[3.659 0.047 3.463 1.085 -3.811 0.876 5.827 -4.045 -5.378 2.858 4.601 -4.188 -5.759 1.027]
Which number is the entry just left of 3.463?
Answer: 0.047
Which number is the entry just left of the largest entry?
Answer: 0.876
Which number is the entry just right of 0.876?
Answer: 5.827
The entry just right of -5.759 -> 1.027
Which number is the entry just right of the largest entry?
Answer: -4.045
Which number is the entry just left of -4.188?
Answer: 4.601

Read these off the matrix that follows.
1) Which number is the entry just left of 1.664?
2) Which number is the last entry, reading row by row?
3) Which number is the bottom-left entry?
4) Which number is the entry directly below the largest entry?
5) Which number is the 2nd smallest entry?
6) Which number is the first entry in the row that holds the smallest entry?
7) Which number is the 2nd entry on the main diagonal?
8) Which number is the fifth entry, reading row by row?
[2.636 -3.318 0.728 0.710 -0.636 -3.731 0.972 -0.675 -0.084 -1.740 -2.160 0.946 1.582 2.323 -1.123 0.433]
[-2.857 -3.821 -0.698 -0.291 -0.322 -1.831 -2.004 0.742 0.858 -2.781 -1.979 -0.480 1.144 -1.951 0.403 0.843]
[-7.090 -2.344 -0.737 -1.516 -0.127 1.009 -5.171 0.989 0.804 -1.394 -0.045 -0.081 0.041 -4.683 0.516 1.664]
[-2.581 2.725 -0.395 -0.554 0.518 3.317 -1.471 0.751 0.156 1.729 2.316 -0.349 -0.935 -1.841 0.656 0.029]
[-2.877 1.508 -0.243 -0.801 0.425 2.484 -1.838 -0.002 -0.879 1.091 1.728 -0.337 -1.435 -1.579 -0.319 0.175]
[1.823 2.171 2.317 -1.389 1.804 1.874 0.090 -2.716 -2.662 2.549 3.220 1.661 -2.884 1.087 -2.059 -0.786]
[2.373 4.347 0.957 0.597 0.834 3.189 2.761 -0.111 -0.002 2.327 2.875 2.020 -1.616 1.515 0.885 -0.149]
[-4.097 3.561 -1.520 0.047 -0.308 4.893 -1.338 2.070 1.370 1.544 2.345 -0.384 -0.609 -2.575 2.182 0.944]
[0.441 -1.295 -1.208 0.795 -1.205 -2.253 0.102 1.292 1.242 -0.730 -2.590 -1.903 2.391 0.102 0.713 -0.175]
[-3.152 3.037 -0.830 -0.609 0.085 3.947 -1.590 0.584 -0.496 2.039 2.421 -0.666 -1.265 -1.735 0.043 0.270]
[-2.140 -1.209 2.351 -2.273 2.232 0.357 -2.961 -2.624 -2.307 0.914 2.819 2.240 -3.000 -2.196 -1.899 -0.208]
1) 0.516
2) -0.208
3) -2.140
4) -2.253
5) -5.171
6) -7.090
7) -3.821
8) -0.636

Questions about the array below. Indices start at 1.
1) The entry at row 2, column 1?
2) The bottom entry of the column that holds the largest entry?
3) The entry at row 1, column 3?
[[7 8 5 7]
 [2 0 4 6]]
1) 2
2) 0
3) 5

data = [-4.820 -2.114 1.278 -0.932 -2.468 -0.683 -3.435 -1.857 -1.327 6.563 -0.117]
Give the entry just left of -0.932.
A: 1.278
The centre entry is -0.683

Questions about the array below. Indices start at 1.
1) Report the entry directly below the smallest entry.
2) Report the entry just left of the smallest entry.
3) Report the top-left entry.
4) Report the entry just left of -2.430.
5) Report the entry just right of the largest entry.
6) Report the bottom-left entry.
7) Report the entry at row 3, column 1.
8) Report the entry directly above the centre entry.
1.560,3.617,-7.804,4.953,-4.732
-4.727,2.580,-5.636,1.572,2.224
6.718,-1.126,0.975,0.113,-6.703
4.529,2.338,-6.335,5.228,-6.281
-0.564,-2.249,4.639,-2.273,0.177
-7.067,-1.667,2.583,-4.360,6.014
-5.549,0.192,-3.594,-4.302,3.651
5.699,0.538,-1.224,3.155,-6.746
0.874,-2.378,3.995,-2.430,-1.333
-3.387,-2.184,3.469,-5.036,3.107
-7.230,-1.647,2.536,-4.445,6.003
1) -5.636
2) 3.617
3) 1.560
4) 3.995
5) -1.126
6) -7.230
7) 6.718
8) 4.639

grid =
[2.566 -3.976 4.990 0.786 1.583 -2.732 1.456 -1.191 -2.767 0.001 -5.059]
[0.169 1.900 -4.615 0.805 3.356 -4.430 -4.642 -3.227 -4.578 1.026 -0.430]
[1.657 3.640 -2.160 -0.706 6.662 -4.502 -0.043 1.387 -3.776 -0.645 -2.532]
[-4.597 -0.830 0.199 -1.796 -5.263 2.409 -2.519 -2.077 4.739 0.201 2.916]
[-1.912 -0.395 -5.414 -3.833 0.375 -3.768 2.338 2.732 3.651 0.536 1.733]
[-2.430 -1.259 2.591 -0.528 -2.584 2.184 4.382 3.031 5.679 1.101 2.280]
[-3.509 1.152 1.951 -3.380 1.580 -0.267 2.401 -5.996 1.039 -3.654 -0.212]
[-0.866 0.846 -2.721 0.190 0.350 -1.257 0.547 -5.095 -1.581 -6.873 3.049]
[1.633 -3.375 -4.187 0.267 0.651 -4.867 4.306 -0.872 -0.664 -4.336 1.753]
[3.092 -5.312 3.603 0.613 1.231 -3.916 2.159 0.047 -2.053 0.416 -4.783]
[4.142 -4.895 -0.172 3.949 -3.233 -1.712 -0.482 1.151 -2.179 -4.637 0.828]
The entry directly below -1.257 is -4.867
The 5th entry in reading order is 1.583
Read off the 3rd entry on the main diagonal.
-2.160
Read off the entry just left of -2.584.
-0.528
The entry in the bottom-right corner: 0.828
The second entry on the main diagonal is 1.900
Read off the bottom entry of the column that holds the smallest entry.
-4.637
The entry just left of -0.267 -> 1.580
The entry directly above -3.509 -> -2.430
Read off the entry directly above -2.077.
1.387
The entry at the centre: 2.184
The top-left entry -> 2.566
Read off the top-right entry.
-5.059
Read off the entry just left of the centre entry.
-2.584
The first entry of the smallest entry's row -> -0.866
The entry just left of 0.047 is 2.159
The entry in the bottom-left corner -> 4.142
The entry directly below -2.430: -3.509
Read off the entry directly below the largest entry.
-5.263
Read off the entry directly above -4.502.
-4.430
The third smallest entry -> -5.414
Read off the largest entry in the last column.
3.049
The entry directly above -2.721 -> 1.951
The last entry in the row that holds the largest entry -> -2.532
Read off the entry directly below the centre entry.
-0.267
The entry directly above 3.651 -> 4.739
The 3rd entry on the diagonal from the top-right corner -> -3.776
The first entry of the largest entry's row is 1.657
The entry just left of -4.430: 3.356
Read off the smallest entry.
-6.873

arr = array([-113, -205, -548, -240, -688,  623,  100, -654])
Find the 5th entry.
-688
Find the first entry.
-113
Find the second largest entry.
100
The last entry: -654
Find the second entry from the left.
-205

Read these off the array that follows. Counting starts at 1.
1) Which number is the entry in the bottom-left corner?
2) Which number is the entry just right of 0.631?
3) Which number is the entry directly above -6.958?
4) Which number is the entry just left of 0.631?
5) Which number is the entry directly below -1.049?
6) Which number is the bottom entry of the column that holds the smallest entry?
7) Which number is the entry just right of 0.345?
8) Which number is the entry in row 1 and column 2?
0.038,0.631,-0.744,0.345,-1.049,-3.299
3.711,5.707,2.234,-6.863,5.274,-6.958
1) 3.711
2) -0.744
3) -3.299
4) 0.038
5) 5.274
6) -6.958
7) -1.049
8) 0.631

 -15  -140   -51  -123  -164  -274    41  -197   285  -362   285   -28  -495  -222  -561
-174  -369  -493  -373   153  -257  -186   557  -248   773  -369   431  -239    77   444
Indices start at 1.
Report the entry directly above -373.
A: -123
The top entry of the column that holds the largest entry is -362
The entry directly below -164 -> 153
The entry just left of the smallest entry: -222
Report the entry in row 1 and column 1.
A: -15
The entry at row 2, column 1 is -174
Report the entry in row 1 and column 2.
A: -140
Report the entry just left of 431.
A: -369
The entry just left of 557: -186
The bottom entry of the column that holds the smallest entry is 444
Report the entry just right of -186.
A: 557
The entry directly below -222 -> 77

M =
[[-318 -130  421  643  828  647  455  603 -497 -153  258  611 -561]
 [ -43  -16  568  398   10 -224  297  604 -144   98  361  122 -412]]
Rows and columns are numbered from 1.
The entry directly below 455 -> 297
The entry in the bottom-right corner -> -412
The entry just left of 10: 398
The entry just left of 643: 421
The entry just right of 361: 122
The entry in the top-left corner -> -318
Give the entry just right of -153.
A: 258
Give the top entry of the column that holds the smallest entry.
A: -561
The entry just left of the smallest entry is 611
Give the entry in row 2 and column 1.
A: -43

Read these off the row that follows.
1) Find the first entry from the left.
2) Find the last entry.
3) Find the second largest entry.
16	85	181	249	109	175	178
1) 16
2) 178
3) 181
